Here is a tiny trained network, its code and every weight. The questions are about switching its units off for an input and a class, where a switched-off unit gives its printed mean instead of its output.

import numpy as np


def w(rows, s, z=0):
    codes = np.array(rows[::2]) - 128.0
    scale = np.full(codes.shape[1], s)
    scale[-1] = z or s
    return codes * scale


def norm(h):
    return h / np.sqrt((h * h).mean(-1, keepdims=True) + 1e-5)


def f(y):
    return y / 2 * (1 + np.tanh(0.7978845608 * (y + 0.044715 * y**3)))


def log_softmax(a):
    a = a - a.max(-1, keepdims=True)
    return a - np.log(np.exp(a).sum(-1, keepdims=True))


def net(x, mask):
    res = np.array(x, float).reshape(1, 7) / 4 @ E
    u = 0
    for l in range(2):
        y = f(norm(res) @ A[l][:, :-1].T + A[l][:, -1])
        res = res + np.where(mask[u : u + 11], y, B[l][:, -1]) @ B[l][:, :-1]
        u += 11
    return log_softmax(norm(res)[-1] @ U[:, :-1].T + U[:, -1])


A, B = {}, {}
E = w([
[120,123,129,131,126,130,127,123,129,131],'x0',
[209,130,162,155,18,144,141,4,141,122],'x1',
[106,141,252,94,146,213,108,122,113,83],'x2',
[141,76,147,180,120,73,92,146,235,32],'x3',
[129,130,130,127,129,128,129,129,131,130],'x4',
[140,127,129,118,137,126,131,129,127,129],'x5',
[127,127,130,121,132,126,129,128,134,131],'x6',
],0.023)
A[0] = w([
[116,122,44,106,159,94,146,176,135,129,137],'0.n0',
[176,127,220,146,80,211,146,16,116,83,62],'0.n1',
[137,121,123,147,155,164,149,136,134,98,9],'0.n2',
[150,61,180,176,133,71,100,176,234,6,123],'0.n3',
[123,105,170,156,148,115,110,162,172,45,67],'0.n4',
[113,125,34,159,147,83,141,162,127,145,141],'0.n5',
[206,125,108,151,25,103,142,13,133,146,97],'0.n6',
[108,118,125,132,160,133,129,153,81,144,75],'0.n7',
[141,94,132,170,119,79,90,147,244,3,144],'0.n8',
[80,133,247,99,169,212,96,178,107,73,103],'0.n9',
[129,155,121,126,144,137,135,136,118,82,32],'0.n10',
],0.014,0.015)
B[0] = w([
[132,129,173,134,110,106,82,149,120,183,191],'0.n0',
[95,172,205,62,19,41,83,232,138,196,229],'0.n1',
[126,136,108,149,96,133,98,80,150,117,124],'0.n2',
[91,221,60,72,136,156,43,115,238,38,250],'0.n3',
[71,173,95,66,145,206,72,181,135,129,170],'0.n4',
[128,178,183,71,66,90,99,173,131,154,200],'0.n5',
[125,108,11,159,207,170,212,89,122,102,233],'0.n6',
[165,95,166,142,124,113,181,124,129,107,142],'0.n7',
[170,21,179,155,175,36,122,27,177,47,249],'0.n8',
[123,91,59,196,225,197,183,119,89,80,233],'0.n9',
[119,175,129,152,190,122,107,85,139,123,122],'0.n10',
],0.013,0.017)
A[1] = w([
[151,77,147,140,115,49,84,91,226,50,172],'1.n0',
[171,146,113,142,61,139,188,122,70,231,151],'1.n1',
[97,170,211,96,72,122,150,192,83,211,51],'1.n2',
[131,70,163,204,168,144,201,128,52,146,2],'1.n3',
[175,141,29,162,94,127,180,67,149,168,62],'1.n4',
[182,94,194,154,101,142,55,128,89,202,61],'1.n5',
[200,73,165,153,105,47,72,65,158,100,103],'1.n6',
[135,124,210,118,56,138,124,179,95,188,1],'1.n7',
[128,181,254,58,36,168,77,69,163,105,128],'1.n8',
[100,139,235,64,69,66,38,150,165,138,11],'1.n9',
[122,171,40,120,149,184,207,96,77,199,23],'1.n10',
],0.015,0.0065)
B[1] = w([
[153,95,113,158,103,137,184,125,37,209,250],'1.n0',
[56,172,105,74,158,176,140,133,222,73,209],'1.n1',
[87,81,166,84,79,138,206,2,166,150,205],'1.n2',
[148,87,190,142,133,127,171,222,113,171,158],'1.n3',
[110,134,56,118,163,117,70,111,176,56,177],'1.n4',
[120,122,159,91,107,171,182,146,151,91,144],'1.n5',
[145,107,177,161,93,110,179,152,52,180,185],'1.n6',
[61,108,139,14,95,168,239,62,213,111,171],'1.n7',
[127,211,179,116,76,61,98,227,111,215,193],'1.n8',
[172,230,186,166,109,117,57,223,59,186,203],'1.n9',
[152,125,139,180,169,190,56,229,44,120,203],'1.n10',
],0.017,0.02)
U = w([
[71,168,180,44,69,154,210,95,202,166,186],'0',
[107,156,43,128,201,198,68,109,179,41,165],'1',
[187,191,208,182,65,52,37,217,97,186,173],'2',
[202,46,56,197,117,62,210,5,134,106,47],'3',
[139,90,154,165,173,209,207,200,20,162,1],'4',
],0.026,0.0084)

Each question gives the input, the list of numbers given to net, and the class t.
The units are the neurons (one row each of A and B). Each row of codes is followed by its name. A weight is (code - 128) times the scale printed after its matrix; where a second scale follows, it is the last column's (A, B and U).
mask holds one flag per neuron, layer by layer. A switched-off neuron (its flag False) gives its mean, the last column of its row in B, instead of its output. The means were averaged over made-up inputs and are rounded, as every weight is.
A unit's drop is (log p(t) with every unit on - log p(t) with that unit switched off) / (log p(t) with every unit on - log p(t) with every unit switched off).
The circuit of an input: a set's keep is (log p(t) with only the set's units on - log p(t) with every unit switched off) / (log p(t) with every unit on - log p(t) with every unit switched off). Starting from the 12 units with the biggest drops (on a tie, the unit counted first), units are removed one at a time, each time the one whose removal leaves the highest keep (on an exact tie, the one counted first), for as long as the keep stays at least 0.8.
units of the circuit, in order: the units of the circuit, biggest drop first
most important unit: the unit with the biggest drop
top k neurons: the k neurons with the biggest drops, biggest first
top k neurons in layer l: the k neurons of layer l with the biggest drops, biggest first
drop of u: that unit's drop, to one decimal
input [8,1,-7,2,4,-3,7], class 3: units of the circuit, in order : 0.n1
input [7,-1,6,-1,5,-7,-3], class 4: top 2 neurons : 0.n9, 0.n3
input [-7,-2,-5,-1,-2,-7,-8], class 0: top 2 neurons : 0.n3, 0.n8
input [-7,8,1,1,5,-1,-5], class 2: top 2 neurons : 0.n1, 0.n9
input [-8,-1,8,8,2,-5,-1], class 1: top 3 neurons : 0.n9, 0.n3, 0.n4
input [4,-6,8,1,0,4,-6], class 1: top 2 neurons : 1.n0, 1.n6
input [-1,-1,-5,0,1,-5,-1], class 0: top 2 neurons : 0.n3, 0.n8
input [3,-2,8,7,-2,-7,8], class 1: top 2 neurons in layer 0 : 0.n9, 0.n3
input [-5,-5,0,-6,1,1,-5], class 0: top 2 neurons in layer 0 : 0.n6, 0.n9
input [-7,-5,1,8,3,0,8], class 1: top 3 neurons in layer 0 : 0.n3, 0.n1, 0.n4
input [2,-1,-8,-4,-4,-1,7], class 0: top 2 neurons : 0.n5, 0.n3
input [0,4,0,-2,0,1,3], class 1: top 2 neurons : 0.n6, 0.n5
input [4,0,5,-6,-6,-3,6], class 4: top 2 neurons : 0.n9, 0.n5
input [0,2,-2,5,5,-1,-2], class 3: most important unit : 0.n8
input [-2,4,-1,6,7,1,-8], class 3: top 2 neurons : 0.n8, 0.n6
input [-8,8,3,8,-6,-2,-2], class 2: drop of 0.n1 : 9.4
input [3,3,-5,3,6,-7,3], class 3: drop of 0.n3 : 0.0
input [6,1,-3,3,8,0,0], class 3: drop of 0.n1 : 0.2
input [-5,-6,-1,-8,3,3,8], class 0: top 2 neurons : 0.n6, 0.n9
input [-8,-5,5,1,-3,-7,3], class 1: most important unit : 1.n0
